Below is a small trained network, with its code and all its weights. Each question gives an input and a target symbol and asks what happens when units are switched off, that is, made to give their printed mean instead of their output.

import numpy as np


def w(rows, s, z=0):
    codes = np.array(rows[::2]) - 128.0
    scale = np.full(codes.shape[1], s)
    scale[-1] = z or s
    return codes * scale


def f(y):
    return y / 2 * (1 + np.tanh(0.7978845608 * (y + 0.044715 * y**3)))


def softmax(a):
    e = np.exp(a - a.max(-1, keepdims=True))
    return e / e.sum(-1, keepdims=True)


def log_softmax(a):
    a = a - a.max(-1, keepdims=True)
    return a - np.log(np.exp(a).sum(-1, keepdims=True))


def net(x, mask):
    ids = ['ΓΔΞΠΩβεηλμσφ'.index(c) for c in x.split()]
    T = len(ids)
    res = E[ids] + P[:T]
    u = 0
    for l in range(2):
        q, k, v = (res @ M[l].T for M in (Q, K, V))
        z = softmax(np.where(np.tri(T) > 0, q @ k.T / 3**0.5, -1e9)) @ v
        res = res + np.where(mask[u], z, O[l][:, -1]) @ O[l][:, :-1]
        u += 1
        y = f(res @ A[l][:, :-1].T + A[l][:, -1])
        res = res + np.where(mask[u : u + 12], y, B[l][:, -1]) @ B[l][:, :-1]
        u += 12
    return log_softmax(res[-1] @ U[:, :-1].T + U[:, -1])


Q, K, V, O, A, B = {}, {}, {}, {}, {}, {}
E = w([
[111,115,132,101],'Γ',
[98,107,120,118],'Δ',
[183,107,166,140],'Ξ',
[181,99,146,157],'Π',
[132,110,143,120],'Ω',
[254,135,45,130],'β',
[85,101,87,114],'ε',
[159,113,143,121],'η',
[117,92,119,143],'λ',
[152,90,123,158],'μ',
[148,117,161,111],'σ',
[124,102,105,128],'φ',
],0.018)
P = w([
[123,84,116,119],'0',
[100,164,99,130],'1',
[95,149,105,187],'2',
[104,93,125,188],'3',
[142,44,121,113],'4',
[154,170,100,6],'5',
[145,208,69,136],'6',
],0.012)
Q[0] = w([
[78,248,163,156],'0.h0',
[73,233,198,172],'0.h0',
[125,152,164,163],'0.h0',
],0.012)
K[0] = w([
[50,123,254,59],'0.h0',
[60,73,224,70],'0.h0',
[113,79,124,118],'0.h0',
],0.0099)
V[0] = w([
[34,148,255,188],'0.h0',
[102,130,152,154],'0.h0',
[126,139,125,87],'0.h0',
],0.0054)
O[0] = w([
[181,3,177,85,3],'0.h0',
[142,83,149,119,106],'0.h0',
[98,161,119,108,101],'0.h0',
],0.0051,0.0034)
A[0] = w([
[86,114,170,120,88],'0.n0',
[103,70,171,128,83],'0.n1',
[166,147,85,120,75],'0.n2',
[71,101,119,132,102],'0.n3',
[99,143,195,142,152],'0.n4',
[166,30,110,55,52],'0.n5',
[149,120,158,34,133],'0.n6',
[119,212,172,100,2],'0.n7',
[93,94,211,119,118],'0.n8',
[70,134,204,126,144],'0.n9',
[137,166,175,126,129],'0.n10',
[107,254,168,70,5],'0.n11',
],0.0098,0.0059)
B[0] = w([
[124,110,172,121,2],'0.n0',
[128,60,232,178,114],'0.n1',
[67,91,174,100,164],'0.n2',
[97,141,201,171,96],'0.n3',
[146,155,159,118,118],'0.n4',
[116,24,102,30,244],'0.n5',
[139,154,31,62,236],'0.n6',
[113,87,155,182,8],'0.n7',
[136,116,248,210,112],'0.n8',
[129,158,203,127,80],'0.n9',
[151,124,75,98,77],'0.n10',
[129,121,199,221,120],'0.n11',
],0.017,0.00085)
Q[1] = w([
[116,253,114,104],'1.h0',
[130,135,86,64],'1.h0',
[141,231,89,220],'1.h0',
],0.024)
K[1] = w([
[113,12,192,93],'1.h0',
[139,87,153,195],'1.h0',
[131,3,83,22],'1.h0',
],0.021)
V[1] = w([
[251,117,140,163],'1.h0',
[49,110,212,146],'1.h0',
[82,69,20,233],'1.h0',
],0.022)
O[1] = w([
[97,165,226,87,219],'1.h0',
[91,98,121,201,88],'1.h0',
[178,253,106,177,248],'1.h0',
],0.023,0.011)
A[1] = w([
[42,143,56,59,106],'1.n0',
[128,118,156,246,50],'1.n1',
[54,199,109,174,129],'1.n2',
[133,48,56,148,77],'1.n3',
[142,171,220,179,96],'1.n4',
[120,58,115,44,1],'1.n5',
[208,70,201,196,127],'1.n6',
[155,119,17,117,179],'1.n7',
[124,122,255,226,33],'1.n8',
[89,96,117,11,87],'1.n9',
[111,14,157,149,90],'1.n10',
[143,71,57,147,52],'1.n11',
],0.0077,0.0072)
B[1] = w([
[171,136,144,113,142],'1.n0',
[46,145,201,89,178],'1.n1',
[199,81,127,115,231],'1.n2',
[186,87,191,82,162],'1.n3',
[69,86,136,182,255],'1.n4',
[10,228,128,138,155],'1.n5',
[86,91,118,154,136],'1.n6',
[4,128,102,118,192],'1.n7',
[173,159,74,87,162],'1.n8',
[222,33,104,214,178],'1.n9',
[145,154,33,111,155],'1.n10',
[156,167,171,71,155],'1.n11',
],0.014,0.02)
U = w([
[139,84,123,42,143],'Γ',
[47,73,191,126,118],'Δ',
[159,38,218,198,182],'Ξ',
[124,164,231,115,86],'Π',
[148,82,130,144,253],'Ω',
[169,155,113,65,92],'β',
[62,141,121,120,32],'ε',
[246,93,129,91,188],'η',
[70,101,163,253,104],'λ',
[204,128,148,213,87],'μ',
[141,54,88,185,176],'σ',
[144,136,83,168,101],'φ',
],0.0043,0.0058)

Each question gives the input, a string of symbols that net reads in full, and the target symbol t.
The units are the heads (3 rows each of Q, K, V and O) and the neurons (one row each of A and B). Each row of codes is followed by its name. A weight is (code - 128) times the scale printed after its matrix; where a second scale follows, it is the last column's (O, A, B and U).
mask holds one flag per unit, layer by layer, with each layer's heads first. A switched-off unit (its flag False) gives its mean, the last column of its rows in O or B, instead of its output. The means were averaged over made-up inputs and are rounded, as every weight is.
A unit's drop is (log p(t) with every unit on - log p(t) with that unit switched off) / (log p(t) with every unit on - log p(t) with every unit switched off).
The circuit of an input: a set's keep is (log p(t) with only the set's units on - log p(t) with every unit switched off) / (log p(t) with every unit on - log p(t) with every unit switched off). Starting from the 12 units with the biggest drops (on a tie, the unit counted first), units are removed one at a time, each time the one whose removal leaves the highest keep (on an exact tie, the one counted first), for as long as the keep stays at least 0.8.
units of the circuit, in order: the units of the circuit, biggest drop first
most important unit: the unit with the biggest drop
k most important neurons: the k neurons with the biggest drops, biggest first
top k neurons in layer l: the k neurons of layer l with the biggest drops, biggest first
input Γ μ β Π Γ η, target Γ: most important unit -> 0.h0
input Γ Π φ Δ Γ Ξ, target Δ: 3 most important neurons -> (1.n1 1.n7 0.n3)
input Π Γ η, target Π: units of the circuit, in order -> (1.h0 0.n2)
input η Π β Π, target η: units of the circuit, in order -> (1.h0 1.n4 1.n7 0.h0)
input Ξ Δ λ, target Ξ: units of the circuit, in order -> (0.n5 1.n9 1.h0 1.n7)
input Ξ ε μ μ, target ε: units of the circuit, in order -> (1.n7 1.h0 1.n11)
input Δ Ξ σ Δ β Ω λ, target Δ: top 2 neurons in layer 0 -> (0.n3 0.n9)
input μ Π Π Δ Ξ, target Π: units of the circuit, in order -> (1.h0 1.n9)
input φ Ξ Δ Ξ Π Π λ, target Π: top 2 neurons in layer 0 -> (0.n2 0.n3)
input Π Δ η Ξ Π, target η: units of the circuit, in order -> (0.n5 1.n4 1.n7)
input σ Ω σ β Ξ, target σ: 3 most important neurons -> (1.n9 0.n5 1.n10)
input φ Π λ η σ Ξ, target η: top 3 neurons in layer 0 -> (0.n8 0.n6 0.n1)
input Δ σ Π μ, target σ: 2 most important neurons -> (1.n9 1.n10)
input λ φ Π λ, target φ: units of the circuit, in order -> (1.h0)
input λ Δ μ Π, target Δ: 2 most important neurons -> (1.n7 1.n1)
input λ β Ω Δ η, target λ: top 3 neurons in layer 0 -> (0.n6 0.n3 0.n1)
input ε η Δ β Ξ Π, target ε: 4 most important neurons -> (1.n7 1.n1 0.n3 1.n9)
input μ μ Δ Ξ ε, target Δ: 3 most important neurons -> (1.n7 0.n3 1.n1)
input φ φ Π Ξ, target φ: 2 most important neurons -> (1.n7 0.n11)
input λ Π λ, target λ: most important unit -> 0.n5
input λ μ Π, target λ: 3 most important neurons -> (0.n5 1.n1 0.n3)
input Π Π φ, target Π: 2 most important neurons -> (1.n9 0.n2)
